73,381,223,183,426,25,-156,-495,352,497,-31,-154,-264,-520,81,-26,34,326,-33,25,43	[38]
-31,-83,12,264,168,11,-167,-47,-80,115,148,32,-30,39,-80,-74,127,-113,-4,-187,97	[38]
-22,-236,-185,146,-91,-36,-163,205,202,-181,153,97,-43,351,-58,34,148,-134,31,-37,105	[36]
-16,45,-77,-103,-45,-74,-78,353,-121,-48,-110,-80,44,-298,-87,-72,-153,78,-21,131,-119	[36]
45,331,97,-67,219,33,66,-1,-1,131,60,45,-84,-170,105,31,-74,41,128,49,97	[38]
-13,-31,-98,-133,-40,-4,-37,436,-107,-105,-53,-61,121,-181,-119,-51,-91,140,-36,124,-204	[38]
-57,68,-46,-114,-34,-163,-51,567,-175,-103,-135,-31,86,-128,-17,-18,-130,-96,64,100,-60	[38]
16,-163,30,-188,-245,4,160,-17,-100,-231,-79,120,265,248,-116,-45,285,-81,-88,59,62	[36]
158,-93,185,30,18,87,-105,-505,387,230,-237,-131,111,-451,-177,-117,214,272,-239,18,88	[36]
-22,209,8,-151,89,38,265,456,-223,-240,86,83,111,17,157,54,-130,-251,228,14,3	[38]
12,241,134,-45,171,12,129,158,-70,42,-39,-85,-14,-326,192,53,-220,-57,141,14,-30	[38]
-13,-124,-144,10,-220,68,-75,-281,258,-160,38,33,-156,299,-12,13,-75,-97,-20,-78,70	[36]
-207,116,-31,20,-20,-70,145,243,-598,-304,297,233,2,663,82,0,216,-377,144,-102,-5	[38]
22,179,90,-1,214,35,99,314,49,-24,-46,-81,71,-330,129,20,-136,-97,132,-13,-34	[38]
-57,-178,-134,-86,-333,-3,295,-299,-238,-165,-29,83,112,275,67,-3,168,-37,-64,69,25	[36]
31,-149,-57,68,-215,82,40,-641,191,201,-141,-82,-147,-3,61,35,-190,119,-121,-71,20	[36]
4,-148,-62,176,-14,-57,-168,-13,-67,89,181,82,-133,163,-12,58,27,-70,47,-70,140	[38]
-11,-147,-79,-38,-262,27,210,-422,-89,-45,-75,13,62,39,32,-32,160,66,-108,67,40	[36]
-36,-220,-14,-359,-229,-28,208,684,-325,-417,38,191,419,682,-151,85,140,-186,7,58,-207	[38]
-48,202,115,257,365,4,-151,-207,179,202,62,-89,-124,-137,15,-89,235,64,-40,-88,-32	[38]
-41,52,80,245,195,17,-151,-212,-116,152,139,14,-123,-27,-21,-76,117,-66,4,-171,56	[38]
-48,-246,-171,-34,-331,14,246,-518,-121,26,-23,24,-84,273,144,71,-120,13,-66,-8,-5	[36]
76,-124,135,-228,-170,10,88,4,-52,-138,-99,89,251,203,-151,-3,210,-13,-88,41,12	[38]
17,-87,-50,-158,-46,27,4,378,-79,-94,-32,-50,175,-52,-131,-7,-71,155,-73,99,-254	[38]
-57,-231,-208,-24,-343,8,267,-320,-132,-61,-26,46,36,317,98,41,7,-26,-69,2,-12	[36]
39,-191,-126,104,-149,106,-131,-481,439,66,-75,-86,-153,20,-32,-13,-126,39,-117,-115,54	[36]
-100,251,72,89,230,-62,23,51,-63,22,129,52,-73,221,85,-14,214,-60,48,-10,-32	[38]
-58,267,117,177,328,-26,-74,-129,104,165,81,-39,-119,-41,60,-44,206,42,0,-31,-33	[38]
25,-131,-106,132,-92,62,-212,-298,438,-43,26,-36,-195,85,-40,-12,-15,18,-42,-50,95	[36]
-15,-171,-35,250,115,-13,-191,89,-93,67,168,76,-10,113,-97,-42,126,-145,21,-180,125	[38]
-14,22,-77,-70,-18,-90,-124,459,-55,-40,-146,-99,70,-340,-103,-81,-129,60,-14,109,-83	[38]
-2,-188,-119,176,-27,-47,-187,63,117,-30,151,69,-101,202,-37,49,86,-52,37,-44,120	[36]
-15,-251,-212,29,-259,68,49,-304,190,-15,-52,3,-41,285,-2,25,-102,-66,-81,-100,16	[36]
-25,341,153,95,305,-34,-36,-220,63,224,68,-27,-179,-77,111,-1,114,115,34,21,-4	[38]
12,250,4,-22,262,-2,42,200,70,62,63,56,3,-18,43,11,74,-35,106,33,69	[38]
-6,99,34,8,-182,-4,-77,-728,-21,44,136,33,-439,109,178,106,-214,114,56,27,120	[36]
135,-142,110,-37,132,92,-138,84,323,197,-160,-156,173,-349,-219,-25,-1,325,-192,30,-219	[38]
-23,-195,-97,153,-38,-63,-126,143,-156,-20,211,138,-56,325,-22,56,72,-132,68,-89,142	[38]
57,-6,-57,46,119,-6,-253,294,229,138,-203,-219,53,-672,-180,-136,-115,251,-114,91,-110	[36]
39,-81,43,-164,-26,39,10,237,-69,-24,-53,-54,163,-56,-123,20,-68,203,-90,89,-249	[38]
-124,-279,-283,-101,-418,-30,371,23,-298,-325,1,159,191,597,72,28,157,-202,-17,31,-25	[36]
101,-94,202,-182,-16,41,-8,4,56,58,-107,-34,170,-15,-147,42,6,202,-126,38,-152	[38]
-31,-143,-159,42,-198,32,-120,-129,255,-200,91,52,-158,317,-3,18,7,-98,9,-35,82	[36]
8,218,163,-9,153,-70,37,156,-27,110,-123,-134,-37,-358,163,48,-225,-38,104,29,-61	[38]
-11,-147,-51,-76,-264,16,214,-292,-108,-114,-92,47,127,110,3,-47,214,28,-113,71,49	[36]
24,-63,150,-313,-263,-22,189,-83,-269,-210,-53,153,201,286,-70,33,150,-46,-40,70,18	[36]

442,-245,-276,2,518,-168,-182,-316,157,-297,-17,550,-199,98,202,-16,-518,156,-600,77,-270,-605,-110	(65)
432,-40,-189,21,358,-166,-85,-127,214,-288,64,538,-120,42,367,324,-506,172,-526,15,-344,-436,-56	(70)
-119,-302,-74,252,205,-335,-171,-17,102,-302,74,463,-84,-96,216,200,-327,-4,-524,151,-196,-306,-73	(65)
414,-162,-162,111,428,-234,-89,-167,106,-309,-118,464,-166,-96,245,95,-497,145,-550,-55,-214,-516,16	(65)
-279,-256,-3,247,138,-497,-83,165,83,-358,20,200,-116,-345,209,271,-147,1,-398,109,-101,-362,46	(65)
218,-279,-191,178,318,-206,-286,-220,97,-234,46,621,-115,155,270,67,-489,-14,-580,180,-328,-570,-176	(65)
243,-134,-130,100,325,-480,-13,-10,22,-307,-220,209,-215,-362,255,168,-380,168,-513,-128,-101,-412,157	(65)
388,-146,-254,70,434,-101,-160,-229,149,-245,-57,555,-123,42,319,70,-527,83,-599,107,-293,-647,-77	(65)
591,-110,-242,124,428,-191,-9,-149,85,-313,-217,420,-221,-211,290,68,-575,210,-480,-134,-165,-469,111	(65)
8,-352,-179,181,298,-307,-314,-126,109,-246,62,505,-98,110,194,98,-433,-35,-595,288,-234,-592,-184	(65)
291,-51,-221,-7,360,-477,70,39,-47,-358,-544,86,-346,-707,230,98,-425,389,-415,-222,91,-236,457	(65)
33,-313,-180,224,279,-302,-269,-130,171,-269,119,648,-62,157,281,120,-424,-117,-665,250,-338,-676,-248	(65)
353,-194,-171,152,348,-163,-128,-195,141,-319,-30,499,-126,35,280,90,-492,105,-595,74,-315,-568,-107	(65)
511,-216,-306,66,497,-151,-197,-297,156,-288,-95,552,-155,163,270,-22,-551,237,-657,84,-284,-633,-129	(65)
-22,-291,-210,163,332,-352,-192,-130,122,-332,1,428,-169,19,157,39,-349,65,-589,175,-189,-491,-101	(65)
70,-146,-116,67,329,-254,-56,30,138,-326,41,380,-153,-125,320,274,-374,195,-406,81,-270,-651,-70	(70)
73,-439,-99,320,249,-25,-574,-312,249,-171,447,999,76,730,266,135,-489,-266,-693,539,-715,-905,-694	(65)
-244,-261,-29,264,64,-434,-105,141,118,-356,108,248,-88,-325,211,298,-160,-52,-494,156,-217,-350,-53	(65)
165,-163,-178,52,317,-405,-56,-46,60,-295,-231,199,-248,-374,220,116,-398,230,-507,-56,-25,-444,163	(65)
-27,-299,-30,218,236,-138,-369,-139,244,-243,443,820,15,446,308,356,-289,-107,-546,440,-569,-704,-492	(70)
448,-289,-263,91,501,-45,-345,-403,205,-200,96,924,-98,413,265,10,-564,39,-628,187,-351,-799,-367	(65)
-32,-277,-152,174,240,-388,-184,-51,59,-275,-13,406,-119,-126,233,145,-306,40,-499,92,-147,-468,-68	(65)
-20,-297,-118,211,224,-272,-293,-94,136,-274,135,643,-68,106,249,141,-276,-108,-570,263,-358,-580,-220	(65)
213,-256,-118,222,355,-98,-236,-207,232,-309,209,839,9,416,256,228,-387,-93,-605,218,-534,-694,-418	(70)
159,-243,-87,196,292,-240,-109,8,177,-329,108,552,-70,111,250,258,-393,19,-563,169,-394,-533,-196	(70)
2,-319,-143,193,253,-281,-279,-157,123,-238,146,705,-134,103,225,111,-407,-28,-555,238,-256,-634,-219	(65)
-32,-228,-52,135,281,-250,-187,-40,146,-347,167,479,-94,52,340,309,-307,82,-456,176,-289,-532,-245	(70)
110,-212,-182,194,282,-317,-166,-79,111,-292,-90,413,-123,-142,283,109,-410,61,-568,142,-214,-470,-43	(65)
99,-295,-207,158,373,-281,-257,-206,135,-276,28,527,-153,106,183,55,-327,77,-679,197,-261,-643,-209	(65)
169,-192,-104,172,389,-209,-99,-108,171,-319,113,493,-82,102,297,215,-369,-12,-567,86,-360,-597,-167	(65)
-41,-343,-104,269,211,-245,-321,-85,165,-263,175,695,-47,204,261,177,-426,-100,-562,305,-419,-590,-298	(65)
113,-295,-92,196,313,-112,-371,-211,289,-256,470,999,58,595,366,335,-398,-116,-574,425,-643,-778,-626	(70)
693,-106,-335,-45,613,-160,-41,-296,80,-276,-299,413,-250,-121,282,-8,-676,330,-345,-154,-136,-545,110	(65)
367,-74,-185,63,450,-223,-70,-98,199,-300,90,475,-131,19,330,346,-415,140,-515,29,-336,-522,-106	(70)
-53,-234,-147,160,228,-432,-132,-34,66,-276,-125,258,-158,-242,244,149,-322,21,-527,-23,-131,-368,72	(65)
409,-149,-146,118,450,-135,-185,-210,148,-324,4,647,-117,116,289,177,-465,42,-695,14,-319,-643,-141	(65)
204,-66,-138,36,401,-246,-37,-27,155,-314,-29,392,-153,-146,364,311,-357,245,-438,17,-205,-395,29	(70)
192,-277,-122,239,331,-148,-239,-140,205,-333,197,702,-13,303,266,177,-384,-103,-661,201,-472,-665,-354	(70)
-244,-489,-133,314,137,-283,-444,-179,156,-249,309,808,0,437,189,120,-356,-208,-672,458,-436,-654,-444	(65)
402,-55,-192,-6,455,-264,22,-25,142,-315,-110,330,-192,-173,318,316,-410,288,-273,-134,-179,-489,88	(70)
408,-68,-159,77,405,-230,40,6,119,-367,-181,265,-162,-149,302,231,-406,221,-468,-135,-261,-453,66	(70)
334,-125,-165,99,489,-133,-94,-117,208,-276,79,522,-135,158,348,229,-402,99,-550,77,-321,-643,-182	(70)
172,-94,-125,70,362,-303,21,56,160,-303,-48,171,-171,-251,309,317,-345,217,-496,-61,-220,-389,57	(70)
460,-89,-152,83,433,-158,-65,-163,168,-305,-43,524,-135,16,318,150,-442,131,-562,-31,-278,-614,-60	(65)
256,-230,-157,180,317,-142,-210,-210,146,-255,10,648,-105,123,287,92,-510,-4,-568,172,-292,-645,-208	(65)
270,-249,-94,221,349,-109,-228,-220,247,-298,259,773,0,380,317,201,-396,-126,-649,224,-503,-694,-418	(65)
-107,-282,-106,155,233,-184,-240,-42,205,-324,291,595,-58,239,333,323,-290,-7,-480,334,-418,-639,-362	(70)
394,-54,-182,65,472,-234,11,-72,103,-359,-179,229,-165,-268,320,155,-448,217,-493,-118,-116,-425,73	(70)
146,-100,-137,60,302,-247,-54,27,141,-375,-1,379,-123,-119,324,327,-332,191,-438,46,-266,-408,-80	(70)
389,-87,-161,55,493,-272,44,20,139,-356,-146,320,-153,-209,314,214,-437,241,-449,-102,-311,-421,124	(70)
486,-9,-200,-19,461,-203,-20,-29,154,-301,-74,290,-202,-162,376,293,-423,327,-411,-49,-182,-511,13	(70)
